[[-0.61  6.33 -2.10]
 [ 3.31 -1.09 -1.71]
 [ 1.69  0.95  0.35]
 [ 2.41  5.21 -4.88]
 [ 0.53 -3.51 -1.52]
 [-1.52  2.18  0.80]]
:
[[ 0.80  2.18 -1.52]
 [-1.52 -3.51  0.53]
 [-4.88  5.21  2.41]
 [ 0.35  0.95  1.69]
 [-1.71 -1.09  3.31]
 [-2.10  6.33 -0.61]]

[[-1.90  1.64 -6.98  1.77  0.09 -2.73 -0.10]
 [-2.03 -4.88 -2.18  0.30 -0.58 -5.24 -2.15]
 [-2.20 -2.78 -4.40  0.76  0.09 -5.74 -1.50]
 [-1.53 -6.27  2.25  0.19 -2.59 -1.73 -3.08]
 [-1.30 -5.11  3.72  0.76 -3.39  0.78 -3.08]
 [-2.20 -0.46 -5.87  1.32  0.36 -4.74 -0.75]
 [-1.13 -3.25  4.83  1.77 -3.66  2.78 -2.80]]
:
[[-2.80  2.78 -3.66  1.77  4.83 -3.25 -1.13]
 [-0.75 -4.74  0.36  1.32 -5.87 -0.46 -2.20]
 [-3.08  0.78 -3.39  0.76  3.72 -5.11 -1.30]
 [-3.08 -1.73 -2.59  0.19  2.25 -6.27 -1.53]
 [-1.50 -5.74  0.09  0.76 -4.40 -2.78 -2.20]
 [-2.15 -5.24 -0.58  0.30 -2.18 -4.88 -2.03]
 [-0.10 -2.73  0.09  1.77 -6.98  1.64 -1.90]]

[[ 1.15 -1.66  6.64 -1.54 -1.20 -0.36  3.54  4.86 -3.00 -2.69  2.78]
 [ 1.85  0.50 -2.80 -2.55  0.98 -1.87 -1.18 -1.71  1.06  0.69 -0.57]]
:
[[-0.57  0.69  1.06 -1.71 -1.18 -1.87  0.98 -2.55 -2.80  0.50  1.85]
 [ 2.78 -2.69 -3.00  4.86  3.54 -0.36 -1.20 -1.54  6.64 -1.66  1.15]]

[[-0.18  1.25  1.80 -3.46  0.26 -0.89  2.38 -5.83 -0.14 -1.75 -4.47  3.06]
 [ 1.48  1.74  1.66  2.66  1.22 -2.66  1.45  3.62 -4.19  3.06  2.72 -4.12]
 [ 1.63  2.94  3.30  0.72  1.66 -3.77  3.38  0.28 -5.11  2.42  0.13 -2.79]
 [ 1.62  2.79  3.09  1.05  1.63 -3.71  3.16  0.81 -5.09  2.59  0.50 -3.03]
 [-0.73 -2.67 -3.26  2.37 -1.10  2.80 -3.79  4.57  2.95  0.11  3.60 -1.00]
 [-1.24 -3.13 -3.70  1.14 -1.50  3.58 -4.03  2.72  4.29 -1.09  2.27  0.71]
 [ 1.38  3.16  3.61 -0.67  1.60 -3.74  3.95 -1.95 -4.70  1.50 -1.66 -1.30]
 [-1.60 -2.52 -2.64 -1.70 -1.54  3.42 -2.56 -1.98  4.93 -2.88 -1.45  3.55]]
:
[[ 3.55 -1.45 -2.88  4.93 -1.98 -2.56  3.42 -1.54 -1.70 -2.64 -2.52 -1.60]
 [-1.30 -1.66  1.50 -4.70 -1.95  3.95 -3.74  1.60 -0.67  3.61  3.16  1.38]
 [ 0.71  2.27 -1.09  4.29  2.72 -4.03  3.58 -1.50  1.14 -3.70 -3.13 -1.24]
 [-1.00  3.60  0.11  2.95  4.57 -3.79  2.80 -1.10  2.37 -3.26 -2.67 -0.73]
 [-3.03  0.50  2.59 -5.09  0.81  3.16 -3.71  1.63  1.05  3.09  2.79  1.62]
 [-2.79  0.13  2.42 -5.11  0.28  3.38 -3.77  1.66  0.72  3.30  2.94  1.63]
 [-4.12  2.72  3.06 -4.19  3.62  1.45 -2.66  1.22  2.66  1.66  1.74  1.48]
 [ 3.06 -4.47 -1.75 -0.14 -5.83  2.38 -0.89  0.26 -3.46  1.80  1.25 -0.18]]

[[-3.21 -0.75  2.45  2.61  0.45  3.30  3.90  3.31 -0.15  0.88 -5.55]
 [-1.88 -2.88 -2.41  4.71  0.56  3.63  0.50  2.35 -3.21  3.43  0.76]
 [-1.13  1.09  3.27 -1.36 -1.20  1.02  0.26  0.73 -0.19 -0.26 -2.87]
 [ 0.25  0.31 -3.61  1.02 -0.04  0.56 -0.12 -0.96 -1.42  0.19  1.68]
 [ 1.69 -3.72  5.37 -1.83 -1.63 -0.93  0.33  3.33 -1.05 -1.18  1.79]
 [ 1.97 -2.91  4.72 -0.70 -1.05  1.67  2.43  5.91 -2.37  0.22  3.60]
 [ 4.71 -7.26 -6.13  3.06 -4.45 -4.27 -1.93 -3.37  4.84 -3.30 -6.92]
 [-2.34 -1.83  1.25  2.75  0.87  0.53  0.07  2.56 -1.64  0.75  1.01]]
:
[[ 1.01  0.75 -1.64  2.56  0.07  0.53  0.87  2.75  1.25 -1.83 -2.34]
 [-6.92 -3.30  4.84 -3.37 -1.93 -4.27 -4.45  3.06 -6.13 -7.26  4.71]
 [ 3.60  0.22 -2.37  5.91  2.43  1.67 -1.05 -0.70  4.72 -2.91  1.97]
 [ 1.79 -1.18 -1.05  3.33  0.33 -0.93 -1.63 -1.83  5.37 -3.72  1.69]
 [ 1.68  0.19 -1.42 -0.96 -0.12  0.56 -0.04  1.02 -3.61  0.31  0.25]
 [-2.87 -0.26 -0.19  0.73  0.26  1.02 -1.20 -1.36  3.27  1.09 -1.13]
 [ 0.76  3.43 -3.21  2.35  0.50  3.63  0.56  4.71 -2.41 -2.88 -1.88]
 [-5.55  0.88 -0.15  3.31  3.90  3.30  0.45  2.61  2.45 -0.75 -3.21]]

[[-0.38  1.21  0.20  1.62  1.98  1.22  0.54  0.42]
 [-0.84  0.58 -0.29  0.90  1.02 -0.13 -1.08  0.63]
 [-0.99  1.42  0.42  1.21  1.41  1.00  0.71 -0.49]
 [ 0.24 -2.14 -1.19  0.77  1.67 -3.32 -1.30  0.82]
 [-1.46 -0.13  2.55 -1.02  0.03 -0.38  0.63  0.70]
 [ 5.80 -4.32 -2.90 -3.33 -1.37  2.57 -0.63 -2.13]
 [ 1.01  3.33  2.48  2.11  1.22  3.45 -1.03  1.81]
 [ 2.70 -2.17 -1.47 -0.52  0.26  0.87 -0.45 -1.08]]
:
[[-1.08 -0.45  0.87  0.26 -0.52 -1.47 -2.17  2.70]
 [ 1.81 -1.03  3.45  1.22  2.11  2.48  3.33  1.01]
 [-2.13 -0.63  2.57 -1.37 -3.33 -2.90 -4.32  5.80]
 [ 0.70  0.63 -0.38  0.03 -1.02  2.55 -0.13 -1.46]
 [ 0.82 -1.30 -3.32  1.67  0.77 -1.19 -2.14  0.24]
 [-0.49  0.71  1.00  1.41  1.21  0.42  1.42 -0.99]
 [ 0.63 -1.08 -0.13  1.02  0.90 -0.29  0.58 -0.84]
 [ 0.42  0.54  1.22  1.98  1.62  0.20  1.21 -0.38]]

[[ 1.89  0.94]
 [ 2.98 -1.30]
 [-2.87 -1.68]
 [ 5.30 -1.15]
 [ 0.96 -0.24]
 [-0.66 -0.17]
 [-2.90 -1.92]
 [ 0.28  1.03]
 [ 0.69  0.31]
 [ 1.64  0.54]]
:
[[ 0.54  1.64]
 [ 0.31  0.69]
 [ 1.03  0.28]
 [-1.92 -2.90]
 [-0.17 -0.66]
 [-0.24  0.96]
 [-1.15  5.30]
 [-1.68 -2.87]
 [-1.30  2.98]
 [ 0.94  1.89]]
